Below is a small trained network, with its code and all its weights. Each question gives an input and a target symbol and asks what happens when units are switched off, that is, made to give their printed mean instead of their output.

import numpy as np


def w(rows, s, z=0):
    codes = np.array(rows[::2]) - 128.0
    scale = np.full(codes.shape[1], s)
    scale[-1] = z or s
    return codes * scale


def f(y):
    return np.maximum(y, 0)


def softmax(a):
    e = np.exp(a - a.max(-1, keepdims=True))
    return e / e.sum(-1, keepdims=True)


def log_softmax(a):
    a = a - a.max(-1, keepdims=True)
    return a - np.log(np.exp(a).sum(-1, keepdims=True))


def net(x, mask):
    ids = ['αβγδεζηλπσφ'.index(c) for c in x.split()]
    T = len(ids)
    res = E[ids] + P[:T]
    u = 0
    for l in range(2):
        q, k, v = (res @ M[l].T for M in (Q, K, V))
        z = softmax(np.where(np.tri(T) > 0, q @ k.T / 2**0.5, -1e9)) @ v
        res = res + np.where(mask[u], z, O[l][:, -1]) @ O[l][:, :-1]
        u += 1
        y = f(res @ A[l][:, :-1].T + A[l][:, -1])
        res = res + np.where(mask[u : u + 16], y, B[l][:, -1]) @ B[l][:, :-1]
        u += 16
    return log_softmax(res[-1] @ U[:, :-1].T + U[:, -1])


Q, K, V, O, A, B = {}, {}, {}, {}, {}, {}
E = w([
[170,172,98,103,151,107,59,85,173,43],'α',
[100,189,106,44,145,198,69,178,187,179],'β',
[137,116,126,210,101,177,120,179,132,227],'γ',
[146,163,165,75,189,215,202,117,141,118],'δ',
[203,231,171,103,94,4,85,81,67,175],'ε',
[70,102,250,136,27,164,100,137,42,109],'ζ',
[76,84,112,119,204,73,184,155,167,126],'η',
[162,98,116,109,170,148,143,124,106,237],'λ',
[111,127,230,77,180,183,25,135,154,14],'π',
[160,75,84,146,162,173,138,68,71,116],'σ',
[142,80,174,69,88,143,62,87,182,215],'φ',
],0.016)
P = w([
[127,181,84,88,205,77,143,191,2,106],'0',
[106,218,96,147,172,89,90,131,83,114],'1',
[126,183,65,157,103,88,98,144,116,104],'2',
[125,127,84,142,94,112,100,182,127,75],'3',
[122,120,94,148,97,131,103,167,137,83],'4',
[124,113,103,146,103,136,113,153,150,95],'5',
[135,100,116,143,105,149,120,141,156,91],'6',
[128,91,119,146,110,163,123,129,155,103],'7',
[125,84,124,144,111,175,125,119,166,109],'8',
[125,81,130,143,103,176,127,101,163,105],'9',
[123,69,139,149,112,198,126,96,171,111],'10',
[136,76,141,146,109,181,140,94,175,124],'11',
],0.008)
Q[0] = w([
[149,146,169,142,171,14,56,88,100,125],'0.h1',
[124,221,88,73,163,117,2,187,87,91],'0.h1',
],0.0046)
K[0] = w([
[242,125,176,92,126,147,95,143,106,129],'0.h1',
[255,164,69,59,69,237,49,170,45,131],'0.h1',
],0.0051)
V[0] = w([
[230,202,144,151,98,255,39,6,94,179],'0.h1',
[32,114,121,151,179,31,160,129,142,139],'0.h1',
],0.0063)
O[0] = w([
[213,31,47,133,210,183,51,255,182,71,7],'0.h1',
[98,61,200,217,29,47,223,143,183,103,221],'0.h1',
],0.0059,0.002)
A[0] = w([
[107,227,79,178,99,84,87,129,94,169,41],'0.n1',
[113,186,209,114,116,135,163,93,103,107,3],'0.n2',
[121,137,164,99,175,143,228,144,85,109,145],'0.n3',
[92,104,173,167,76,99,92,149,190,186,216],'0.n4',
[114,115,117,136,125,90,138,68,114,128,46],'0.n5',
[90,181,137,120,47,98,224,74,138,170,105],'0.n6',
[156,128,175,126,128,164,131,116,165,119,10],'0.n7',
[109,145,119,52,79,180,101,154,172,172,97],'0.n8',
[165,165,12,89,163,191,130,196,171,144,138],'0.n9',
[115,157,89,74,197,159,153,165,197,63,120],'0.n10',
[166,211,164,150,150,74,149,63,193,94,145],'0.n11',
[91,167,32,141,151,138,146,141,130,255,93],'0.n12',
[112,25,147,96,139,157,98,83,151,107,154],'0.n13',
[107,82,95,154,125,176,133,105,112,125,66],'0.n14',
[142,92,157,149,99,86,117,93,214,170,77],'0.n15',
[76,54,146,136,143,120,131,78,65,135,137],'0.n16',
],0.0093,0.0055)
B[0] = w([
[252,113,180,102,93,216,137,161,159,71,147],'0.n1',
[70,64,20,154,155,109,216,97,128,202,169],'0.n2',
[89,103,94,130,123,180,15,147,201,93,202],'0.n3',
[133,86,108,1,101,180,177,94,82,162,219],'0.n4',
[166,90,75,148,103,158,123,170,101,126,159],'0.n5',
[187,137,188,134,186,136,39,168,138,77,254],'0.n6',
[213,56,122,209,26,122,51,70,168,81,135],'0.n7',
[132,117,114,187,179,111,134,51,87,136,163],'0.n8',
[141,90,239,100,101,93,131,73,219,67,234],'0.n9',
[64,73,78,138,107,125,216,153,63,206,197],'0.n10',
[87,98,67,109,17,152,143,206,105,134,187],'0.n11',
[64,55,139,107,159,119,231,204,136,122,171],'0.n12',
[170,194,73,147,105,114,140,164,209,127,218],'0.n13',
[192,170,127,156,160,177,143,65,156,117,171],'0.n14',
[140,114,44,151,122,132,31,112,139,100,170],'0.n15',
[169,90,174,184,133,155,208,88,193,152,221],'0.n16',
],0.0083,0.0084)
Q[1] = w([
[127,43,58,149,121,173,208,97,121,79],'1.h1',
[126,45,204,2,62,188,84,112,230,35],'1.h1',
],0.0091)
K[1] = w([
[232,95,112,196,186,158,128,69,216,75],'1.h1',
[254,197,61,146,71,178,118,82,182,162],'1.h1',
],0.0096)
V[1] = w([
[63,121,165,19,64,85,118,116,134,217],'1.h1',
[36,133,110,184,25,179,254,147,138,84],'1.h1',
],0.0045)
O[1] = w([
[100,253,48,80,59,82,198,61,218,230,1],'1.h1',
[44,69,16,21,231,86,221,145,53,19,139],'1.h1',
],0.0065,0.0087)
A[1] = w([
[114,97,55,109,192,165,116,101,138,98,83],'1.n1',
[101,143,152,135,189,101,189,168,112,67,138],'1.n2',
[187,89,135,77,102,126,111,137,188,93,115],'1.n3',
[66,67,187,144,91,167,88,133,47,130,121],'1.n4',
[138,141,173,80,159,135,97,147,131,80,167],'1.n5',
[184,103,171,78,119,134,64,135,140,110,99],'1.n6',
[127,122,206,66,143,143,87,113,111,49,118],'1.n7',
[128,133,37,164,110,203,167,143,42,148,87],'1.n8',
[181,100,191,153,82,77,144,108,108,104,89],'1.n9',
[89,218,157,177,230,42,87,98,115,122,2],'1.n10',
[146,112,137,61,133,207,144,135,89,161,138],'1.n11',
[86,99,25,170,220,4,128,166,199,163,139],'1.n12',
[254,160,110,139,128,172,119,221,37,172,106],'1.n13',
[140,99,200,177,124,96,57,151,95,105,116],'1.n14',
[146,189,49,74,104,13,130,149,91,98,86],'1.n15',
[163,123,237,175,174,147,136,120,97,138,86],'1.n16',
],0.0091,0.013)
B[1] = w([
[102,141,144,101,95,121,143,133,110,167,199],'1.n1',
[103,161,115,141,150,119,140,114,119,156,183],'1.n2',
[107,156,137,138,113,92,114,127,97,141,247],'1.n3',
[164,155,132,123,153,137,129,103,121,98,216],'1.n4',
[99,143,118,158,111,141,134,149,141,114,204],'1.n5',
[113,132,138,169,115,148,140,125,116,134,203],'1.n6',
[114,167,114,184,132,109,154,113,163,113,210],'1.n7',
[92,90,201,105,100,129,88,121,57,127,148],'1.n8',
[149,154,90,99,145,171,106,123,130,149,165],'1.n9',
[182,165,99,186,84,247,230,63,246,201,128],'1.n10',
[137,141,99,139,126,122,146,150,141,124,199],'1.n11',
[167,57,155,114,130,174,97,79,172,37,153],'1.n12',
[75,67,151,168,100,146,144,119,178,136,163],'1.n13',
[143,102,115,180,130,146,127,76,134,140,193],'1.n14',
[188,173,152,117,112,185,164,109,100,131,132],'1.n15',
[87,156,100,121,74,92,94,152,158,118,197],'1.n16',
],0.013,0.014)
U = w([
[120,112,83,106,51,50,72,133,106,84,84],'α',
[126,120,142,128,132,96,143,50,136,150,3],'β',
[136,125,196,140,90,117,102,151,109,135,112],'γ',
[94,166,103,102,148,191,16,157,93,137,175],'δ',
[145,182,224,106,105,116,47,125,142,147,215],'ε',
[199,183,137,102,110,149,135,97,104,96,119],'ζ',
[208,38,101,126,149,133,76,119,150,128,130],'η',
[186,84,32,152,157,111,160,167,114,194,178],'λ',
[141,216,75,178,148,109,89,120,165,85,102],'π',
[116,100,131,152,133,101,106,74,23,174,185],'σ',
[78,122,2,97,107,148,94,88,130,171,57],'φ',
],0.0085,0.0065)

Each question gives the input, a string of symbols that net reads in full, and the target symbol t.
The units are the heads (2 rows each of Q, K, V and O) and the neurons (one row each of A and B). Each row of codes is followed by its name. A weight is (code - 128) times the scale printed after its matrix; where a second scale follows, it is the last column's (O, A, B and U).
mask holds one flag per unit, layer by layer, with each layer's heads first. A switched-off unit (its flag False) gives its mean, the last column of its rows in O or B, instead of its output. The means were averaged over made-up inputs and are rounded, as every weight is.
A unit's drop is (log p(t) with every unit on - log p(t) with that unit switched off) / (log p(t) with every unit on - log p(t) with every unit switched off).
The circuit of an input: a set's keep is (log p(t) with only the set's units on - log p(t) with every unit switched off) / (log p(t) with every unit on - log p(t) with every unit switched off). Starting from the 12 units with the biggest drops (on a tie, the unit counted first), units are removed one at a time, each time the one whose removal leaves the highest keep (on an exact tie, the one counted first), for as long as the keep stays at least 0.8.
circuit, biggest first: the units of the circuit, biggest drop first
most important unit: the unit with the biggest drop
top k neurons: the k neurons with the biggest drops, biggest first
top k neurons in layer l: the k neurons of layer l with the biggest drops, biggest first
input λ η γ η α φ ζ γ γ, target ε: circuit, biggest first => [0.n6 0.h1]
input σ σ σ φ, target ε: top 3 neurons => [0.n13 0.n10 0.n9]
input γ β η σ η γ, target π: top 2 neurons => [0.n6 0.n10]
input σ σ φ α, target ε: top 2 neurons => [0.n9 0.n13]
input δ φ η σ σ π σ ζ, target ζ: most important unit => 1.n4
input η γ η, target α: top 3 neurons => [0.n4 0.n11 0.n12]
input γ π σ σ σ φ λ γ φ γ, target ε: circuit, biggest first => [0.h1 1.h1 0.n9 0.n15]
input ε γ γ ε σ γ φ β, target ε: top 3 neurons => [0.n9 0.n13 0.n15]
input σ ε σ α σ σ σ η, target η: top 2 neurons => [1.n12 0.n9]
input π η α η, target α: top 2 neurons => [0.n11 0.n4]
input λ λ γ α, target ζ: top 2 neurons => [1.n15 0.n10]
input λ γ δ δ, target φ: top 4 neurons => [0.n10 0.n6 0.n12 0.n9]
input σ η σ, target η: top 2 neurons => [0.n9 1.n3]
input σ η φ, target φ: circuit, biggest first => [0.n4 1.h1]
input γ α σ φ α λ, target ε: top 2 neurons => [0.n9 0.n13]
input γ γ γ, target λ: top 3 neurons => [0.n12 0.n6 0.n1]
input η η σ φ η γ η σ π ε, target γ: top 2 neurons => [0.n6 1.n13]
input σ β η σ α β α δ π λ, target λ: top neuron in layer 1 => [1.n11]
input σ σ σ α η π σ η λ σ σ ζ, target π: top 3 neurons in layer 0 => [0.n6 0.n10 0.n11]
input ζ η σ α γ β η σ σ, target π: top 3 neurons in layer 0 => [0.n6 0.n10 0.n4]
input λ φ η η α, target ε: most important unit => 1.h1
input σ β λ φ δ, target ε: circuit, biggest first => [1.h1 0.n9 0.h1]
input β λ π π σ ζ, target π: top 3 neurons in layer 0 => [0.n10 0.n11 0.n2]
input φ γ σ φ σ γ, target π: top 3 neurons in layer 0 => [0.n14 0.n9 0.n4]
input ε γ σ σ σ σ δ δ σ ζ η η, target π: top 4 neurons in layer 0 => [0.n6 0.n2 0.n10 0.n14]
